Below are the code and all the weights of a small trained network. Each question names an input and a target symbol and asks about switching units off, where a switched-off unit gives its printed mean instead of its output.

import numpy as np


def w(rows, s, z=0):
    codes = np.array(rows[::2]) - 128.0
    scale = np.full(codes.shape[1], s)
    scale[-1] = z or s
    return codes * scale


def f(y):
    return np.maximum(y, 0)


def softmax(a):
    e = np.exp(a - a.max(-1, keepdims=True))
    return e / e.sum(-1, keepdims=True)


def log_softmax(a):
    a = a - a.max(-1, keepdims=True)
    return a - np.log(np.exp(a).sum(-1, keepdims=True))


def net(x, mask):
    ids = ['ΓΔΩαβεζμξσ'.index(c) for c in x.split()]
    T = len(ids)
    res = E[ids] + P[:T]
    u = 0
    for l in range(2):
        q, k, v = (res @ M[l].T for M in (Q, K, V))
        z = softmax(np.where(np.tri(T) > 0, q @ k.T / 3**0.5, -1e9)) @ v
        res = res + np.where(mask[u], z, O[l][:, -1]) @ O[l][:, :-1]
        u += 1
        y = f(res @ A[l][:, :-1].T + A[l][:, -1])
        res = res + np.where(mask[u : u + 16], y, B[l][:, -1]) @ B[l][:, :-1]
        u += 16
    return log_softmax(res[-1] @ U[:, :-1].T + U[:, -1])


Q, K, V, O, A, B = {}, {}, {}, {}, {}, {}
E = w([
[134,105,154,120],'Γ',
[140,95,187,136],'Δ',
[252,247,162,158],'Ω',
[128,92,124,236],'α',
[205,226,153,62],'β',
[202,186,74,208],'ε',
[174,163,74,145],'ζ',
[212,48,150,180],'μ',
[45,188,183,167],'ξ',
[183,87,165,101],'σ',
],0.015)
P = w([
[80,28,93,49],'0',
[75,235,167,211],'1',
[89,235,158,202],'2',
[95,236,157,188],'3',
[111,237,152,179],'4',
[112,239,141,165],'5',
[128,243,127,161],'6',
[129,233,120,165],'7',
[128,242,122,163],'8',
[152,245,85,147],'9',
[156,249,87,145],'10',
[157,255,69,121],'11',
],0.0052)
Q[0] = w([
[214,133,188,91],'L0H0',
[227,95,90,77],'L0H0',
[144,126,247,118],'L0H0',
],0.016)
K[0] = w([
[156,147,53,165],'L0H0',
[176,139,186,229],'L0H0',
[95,162,3,125],'L0H0',
],0.016)
V[0] = w([
[35,161,2,112],'L0H0',
[80,155,185,69],'L0H0',
[171,136,143,175],'L0H0',
],0.0057)
O[0] = w([
[76,224,8,144,79],'L0H0',
[205,144,18,2,22],'L0H0',
[103,154,217,213,251],'L0H0',
],0.0036,0.0026)
A[0] = w([
[117,62,39,31,35],'L0N0',
[37,64,132,164,61],'L0N1',
[141,188,69,119,137],'L0N2',
[143,71,47,79,39],'L0N3',
[127,193,104,82,51],'L0N4',
[97,137,85,180,133],'L0N5',
[254,131,97,119,77],'L0N6',
[201,212,119,104,3],'L0N7',
[169,101,94,47,3],'L0N8',
[197,137,152,180,70],'L0N9',
[87,72,125,152,84],'L0N10',
[148,33,151,77,7],'L0N11',
[122,119,173,26,250],'L0N12',
[116,192,95,66,42],'L0N13',
[49,135,56,154,151],'L0N14',
[101,71,128,181,58],'L0N15',
],0.0071,0.0032)
B[0] = w([
[72,211,169,129,129],'L0N0',
[113,150,19,128,139],'L0N1',
[164,132,190,148,231],'L0N2',
[112,176,170,102,129],'L0N3',
[179,110,137,174,144],'L0N4',
[191,108,150,98,215],'L0N5',
[61,181,180,111,229],'L0N6',
[10,60,82,138,217],'L0N7',
[67,141,201,135,128],'L0N8',
[129,149,200,41,254],'L0N9',
[171,103,81,153,132],'L0N10',
[119,37,120,59,131],'L0N11',
[71,87,204,195,146],'L0N12',
[147,82,174,158,136],'L0N13',
[141,156,135,64,172],'L0N14',
[187,143,70,102,140],'L0N15',
],0.012,0.0046)
Q[1] = w([
[140,122,203,45],'L1H0',
[72,63,7,69],'L1H0',
[123,132,118,163],'L1H0',
],0.018)
K[1] = w([
[155,147,134,98],'L1H0',
[185,198,155,253],'L1H0',
[113,120,125,139],'L1H0',
],0.022)
V[1] = w([
[161,163,115,67],'L1H0',
[143,183,174,250],'L1H0',
[144,118,99,207],'L1H0',
],0.015)
O[1] = w([
[155,167,137,80,59],'L1H0',
[137,101,121,6,255],'L1H0',
[148,111,174,66,68],'L1H0',
],0.016,0.004)
A[1] = w([
[187,127,65,137,89],'L1N0',
[159,177,157,117,159],'L1N1',
[51,165,29,121,152],'L1N2',
[131,102,149,131,237],'L1N3',
[254,18,79,163,164],'L1N4',
[174,128,76,101,82],'L1N5',
[197,29,153,161,82],'L1N6',
[130,49,125,143,203],'L1N7',
[124,116,118,184,2],'L1N8',
[144,142,133,115,233],'L1N9',
[132,117,141,77,56],'L1N10',
[115,112,111,170,13],'L1N11',
[183,184,131,139,109],'L1N12',
[152,220,70,91,53],'L1N13',
[217,72,192,143,128],'L1N14',
[229,125,155,143,80],'L1N15',
],0.0092,0.005)
B[1] = w([
[173,100,162,79,132],'L1N0',
[68,173,84,145,254],'L1N1',
[126,29,116,135,168],'L1N2',
[220,117,119,136,219],'L1N3',
[124,178,208,75,160],'L1N4',
[84,113,89,158,161],'L1N5',
[42,177,102,189,157],'L1N6',
[234,98,125,138,166],'L1N7',
[137,120,134,4,207],'L1N8',
[125,118,41,186,246],'L1N9',
[148,136,210,168,235],'L1N10',
[78,134,126,44,181],'L1N11',
[76,105,105,109,198],'L1N12',
[99,44,135,88,199],'L1N13',
[139,223,117,149,197],'L1N14',
[117,119,128,85,168],'L1N15',
],0.014,0.0059)
U = w([
[135,128,155,162,138],'Γ',
[103,117,212,160,101],'Δ',
[138,151,22,111,146],'Ω',
[164,237,94,125,62],'α',
[163,101,111,155,130],'β',
[156,174,116,24,183],'ε',
[114,217,2,95,173],'ζ',
[50,192,179,109,1],'μ',
[161,141,93,232,193],'ξ',
[67,109,128,117,137],'σ',
],0.0078,0.0056)

Each question gives the input, a string of symbols that net reads in full, and the target symbol t.
The units are the heads (3 rows each of Q, K, V and O) and the neurons (one row each of A and B). Each row of codes is followed by its name. A weight is (code - 128) times the scale printed after its matrix; where a second scale follows, it is the last column's (O, A, B and U).
mask holds one flag per unit, layer by layer, with each layer's heads first. A switched-off unit (its flag False) gives its mean, the last column of its rows in O or B, instead of its output. The means were averaged over made-up inputs and are rounded, as every weight is.
A unit's drop is (log p(t) with every unit on - log p(t) with that unit switched off) / (log p(t) with every unit on - log p(t) with every unit switched off).
The circuit of an input: a set's keep is (log p(t) with only the set's units on - log p(t) with every unit switched off) / (log p(t) with every unit on - log p(t) with every unit switched off). Starting from the 12 units with the biggest drops (on a tie, the unit counted first), units are removed one at a time, each time the one whose removal leaves the highest keep (on an exact tie, the one counted first), for as long as the keep stays at least 0.8.
units of the circuit, in order: the units of the circuit, biggest drop first
top k neurons: the k neurons with the biggest drops, biggest first
top k neurons in layer l: the k neurons of layer l with the biggest drops, biggest first
input ε ξ ε ε ε ξ ε ε μ, target ε: units of the circuit, in order -> [L1H0]
input ξ ξ Δ ζ ε ε ε μ μ ζ ξ Γ, target ξ: units of the circuit, in order -> [L0H0, L1H0]
input ξ ε μ, target α: top 2 neurons in layer 1 -> [L1N4, L1N14]
input ε μ Δ ζ Ω ξ, target ε: units of the circuit, in order -> [L1H0, L0N7]
input ε α ζ μ ξ ε μ ε, target ε: top 2 neurons -> [L0N9, L0N7]
input ξ μ σ ε β, target ξ: units of the circuit, in order -> [L1H0, L0H0]
input Δ ε ε ε ε ε μ ε ε ζ ε β, target Δ: top 2 neurons -> [L0N12, L0N7]
input σ ε ζ ξ Δ ε ε ε ε ξ Ω, target σ: top 3 neurons in layer 0 -> [L0N7, L0N11, L0N12]
input μ ε α, target μ: units of the circuit, in order -> [L1H0, L0N11, L1N11, L1N8]
input σ Δ ζ Ω β ε ξ β, target σ: top 3 neurons in layer 1 -> [L1N8, L1N11, L1N2]
input ξ ξ μ α ξ μ ε, target ξ: top 2 neurons -> [L0N9, L0N12]
input σ ζ Δ ζ ε ξ, target σ: top 3 neurons -> [L1N2, L0N11, L1N8]
input ε Ω ε ε ε, target ε: top 2 neurons -> [L0N7, L0N9]
input ξ β Δ, target ξ: top 2 neurons -> [L0N9, L0N7]
input ξ ξ μ, target ξ: top 2 neurons in layer 1 -> [L1N8, L1N11]
input ζ ε β μ ε ε β σ ε α ζ ξ, target ζ: top 4 neurons -> [L0N7, L1N10, L1N1, L0N14]
input α Δ ε ζ α, target α: top 2 neurons -> [L1N14, L0N7]
input β ε ε ε ε ξ ξ Δ, target β: top 2 neurons -> [L0N12, L1N7]
input ξ ε ε Ω ε ε ξ ε Δ ζ, target ξ: top 2 neurons in layer 1 -> [L1N8, L1N11]
input ζ ε Ω ε ξ μ, target ζ: top neuron in layer 0 -> [L0N7]
input ε Ω ε β μ, target ε: top 2 neurons -> [L0N7, L1N4]
input ξ ε Γ, target ξ: top 3 neurons -> [L0N9, L0N7, L0N12]
input ζ Ω ε ε ε α, target ζ: top 2 neurons in layer 0 -> [L0N7, L0N5]
input μ ε ε α ζ μ ε Γ ζ α μ μ, target μ: top 4 neurons in layer 1 -> [L1N8, L1N11, L1N9, L1N6]
input ε ξ Ω ζ ζ ζ α, target ε: top neuron in layer 0 -> [L0N6]
input σ ε ε ξ ξ σ μ ξ ε, target σ: top 4 neurons -> [L0N11, L1N8, L1N2, L1N11]
input ξ α ε ε ε ζ ξ ε μ, target ξ: top 2 neurons -> [L0N9, L0N12]
